Below are the code and all the weights of a small trained network. Each question names an input and a class and asks about switching units off, where a switched-off unit gives its printed mean instead of its output.

import numpy as np


def w(rows, s, z=0):
    codes = np.array(rows[::2]) - 128.0
    scale = np.full(codes.shape[1], s)
    scale[-1] = z or s
    return codes * scale


def norm(h):
    return h / np.sqrt((h * h).mean(-1, keepdims=True) + 1e-5)


def f(y):
    return np.maximum(y, 0)


def log_softmax(a):
    a = a - a.max(-1, keepdims=True)
    return a - np.log(np.exp(a).sum(-1, keepdims=True))


def net(x, mask):
    res = np.array(x, float).reshape(1, 5) / 4 @ E
    u = 0
    for l in range(2):
        y = f(norm(res) @ A[l][:, :-1].T + A[l][:, -1])
        res = res + np.where(mask[u : u + 15], y, B[l][:, -1]) @ B[l][:, :-1]
        u += 15
    return log_softmax(norm(res)[-1] @ U[:, :-1].T + U[:, -1])


A, B = {}, {}
E = w([
[163,94,85,198,96,123,209],'x0',
[160,120,144,165,237,82,77],'x1',
[65,149,232,190,89,148,108],'x2',
[182,111,148,139,96,176,115],'x3',
[126,127,147,27,254,189,163],'x4',
],0.0083)
A[0] = w([
[126,138,131,135,99,160,147,131],'L0N1',
[187,117,94,134,113,132,132,50],'L0N2',
[206,115,162,110,100,252,177,104],'L0N3',
[137,122,160,187,50,154,122,85],'L0N4',
[159,132,123,98,174,148,114,83],'L0N5',
[184,128,39,95,56,96,101,127],'L0N6',
[121,124,125,63,150,156,163,15],'L0N7',
[156,135,108,140,134,101,126,4],'L0N8',
[175,121,128,115,217,146,115,94],'L0N9',
[190,119,120,223,128,113,126,97],'L0N10',
[119,141,144,124,144,158,144,90],'L0N11',
[125,121,114,127,127,78,95,95],'L0N12',
[131,134,176,104,85,145,13,32],'L0N13',
[93,129,112,44,144,157,185,58],'L0N14',
[104,121,96,81,129,113,130,153],'L0N15',
],0.02,0.0041)
B[0] = w([
[104,93,140,134,148,118,142,169],'L0N1',
[104,96,98,96,110,149,102,173],'L0N2',
[112,80,25,89,38,131,70,223],'L0N3',
[80,142,167,183,155,149,195,232],'L0N4',
[97,88,160,106,175,144,165,184],'L0N5',
[146,95,61,111,134,3,122,248],'L0N6',
[72,192,106,192,143,162,136,189],'L0N7',
[124,99,96,141,136,163,112,147],'L0N8',
[99,105,198,100,202,130,186,212],'L0N9',
[196,75,105,172,70,79,154,221],'L0N10',
[186,96,128,134,132,140,135,154],'L0N11',
[128,129,112,163,151,175,84,167],'L0N12',
[187,207,178,69,62,138,110,226],'L0N13',
[195,171,87,164,109,191,137,219],'L0N14',
[175,198,110,114,134,102,147,185],'L0N15',
],0.03,0.012)
A[1] = w([
[141,111,148,43,121,108,71,132],'L1N1',
[136,121,150,125,125,102,175,106],'L1N2',
[121,91,174,61,169,96,117,84],'L1N3',
[163,141,219,92,118,119,94,85],'L1N4',
[77,189,134,97,105,118,47,131],'L1N5',
[85,168,180,157,42,111,145,115],'L1N6',
[126,180,144,97,116,250,86,31],'L1N7',
[86,85,212,204,98,112,136,86],'L1N8',
[147,124,113,147,191,163,132,118],'L1N9',
[93,192,158,120,133,175,108,63],'L1N10',
[31,114,195,112,185,99,114,4],'L1N11',
[126,179,149,118,82,118,27,34],'L1N12',
[122,89,61,175,95,99,14,52],'L1N13',
[110,66,202,82,79,121,65,62],'L1N14',
[164,107,189,178,132,106,71,125],'L1N15',
],0.019,0.0041)
B[1] = w([
[200,154,151,147,128,164,121,179],'L1N1',
[133,102,172,162,110,159,2,191],'L1N2',
[162,109,176,88,144,87,98,175],'L1N3',
[171,73,84,145,87,117,157,198],'L1N4',
[168,168,132,105,124,184,128,169],'L1N5',
[73,108,144,190,184,137,120,233],'L1N6',
[88,108,144,125,114,207,223,233],'L1N7',
[134,197,169,168,110,71,137,211],'L1N8',
[49,147,160,86,80,138,37,181],'L1N9',
[139,106,98,123,104,189,120,193],'L1N10',
[104,142,93,116,198,63,101,166],'L1N11',
[52,182,125,102,174,148,163,180],'L1N12',
[90,88,43,98,97,117,82,254],'L1N13',
[210,90,134,128,108,160,160,157],'L1N14',
[63,106,139,146,90,129,169,171],'L1N15',
],0.034,0.0093)
U = w([
[156,145,125,146,159,131,104,2],'0',
[214,82,179,87,120,120,138,120],'1',
[88,133,189,228,121,78,141,138],'2',
[101,167,143,119,115,249,189,152],'3',
[118,69,12,133,69,90,112,163],'4',
[90,104,180,69,242,100,100,138],'5',
[183,237,83,108,126,91,111,84],'6',
],0.018,0.012)

Each question gives the input, the list of numbers given to net, and the class t.
The units are the neurons (one row each of A and B). Each row of codes is followed by its name. A weight is (code - 128) times the scale printed after its matrix; where a second scale follows, it is the last column's (A, B and U).
mask holds one flag per neuron, layer by layer. A switched-off neuron (its flag False) gives its mean, the last column of its row in B, instead of its output. The means were averaged over made-up inputs and are rounded, as every weight is.
A unit's drop is (log p(t) with every unit on - log p(t) with that unit switched off) / (log p(t) with every unit on - log p(t) with every unit switched off).
The circuit of an input: a set's keep is (log p(t) with only the set's units on - log p(t) with every unit switched off) / (log p(t) with every unit on - log p(t) with every unit switched off). Starting from the 12 units with the biggest drops (on a tie, the unit counted first), units are removed one at a time, each time the one whose removal leaves the highest keep (on an exact tie, the one counted first), for as long as the keep stays at least 0.8.
circuit, biggest first: the units of the circuit, biggest drop first
most important unit: the unit with the biggest drop
top k neurons in layer l: the k neurons of layer l with the biggest drops, biggest first
drop of u: that unit's drop, to one decimal
input [-5,-3,8,1,-5], class 3: most important unit -> L0N13
input [1,4,1,5,2], class 1: top 2 neurons in layer 0 -> [L0N9 L0N3]
input [-1,2,-6,7,5], class 5: top 3 neurons in layer 0 -> [L0N9 L0N5 L0N13]
input [-6,0,5,7,-5], class 3: top 2 neurons in layer 0 -> [L0N13 L0N6]
input [-5,-1,-8,2,2], class 5: top 3 neurons in layer 0 -> [L0N9 L0N5 L0N6]
input [1,-8,4,0,0], class 2: top 2 neurons in layer 0 -> [L0N4 L0N6]
input [2,4,-4,-6,-1], class 5: top 2 neurons in layer 0 -> [L0N9 L0N3]
input [-7,4,-2,6,0], class 1: top 2 neurons in layer 0 -> [L0N13 L0N9]
input [-3,-7,5,-2,6], class 3: top 2 neurons in layer 0 -> [L0N6 L0N10]
input [-6,1,-6,-5,6], class 3: top 2 neurons in layer 0 -> [L0N14 L0N6]
input [0,-4,0,0,-5], class 2: top 2 neurons in layer 0 -> [L0N4 L0N3]
input [3,3,4,-8,-3], class 2: top 2 neurons in layer 0 -> [L0N3 L0N6]
input [-6,6,5,2,-7], class 3: top 2 neurons in layer 0 -> [L0N13 L0N6]
input [-6,8,6,3,8], class 5: circuit, biggest first -> [L0N9]
input [-6,-3,1,1,-4], class 3: drop of L0N13 -> 1.6
input [3,0,3,5,-3], class 2: drop of L0N4 -> 1.4
input [0,-1,-8,-6,1], class 6: drop of L0N15 -> 0.2
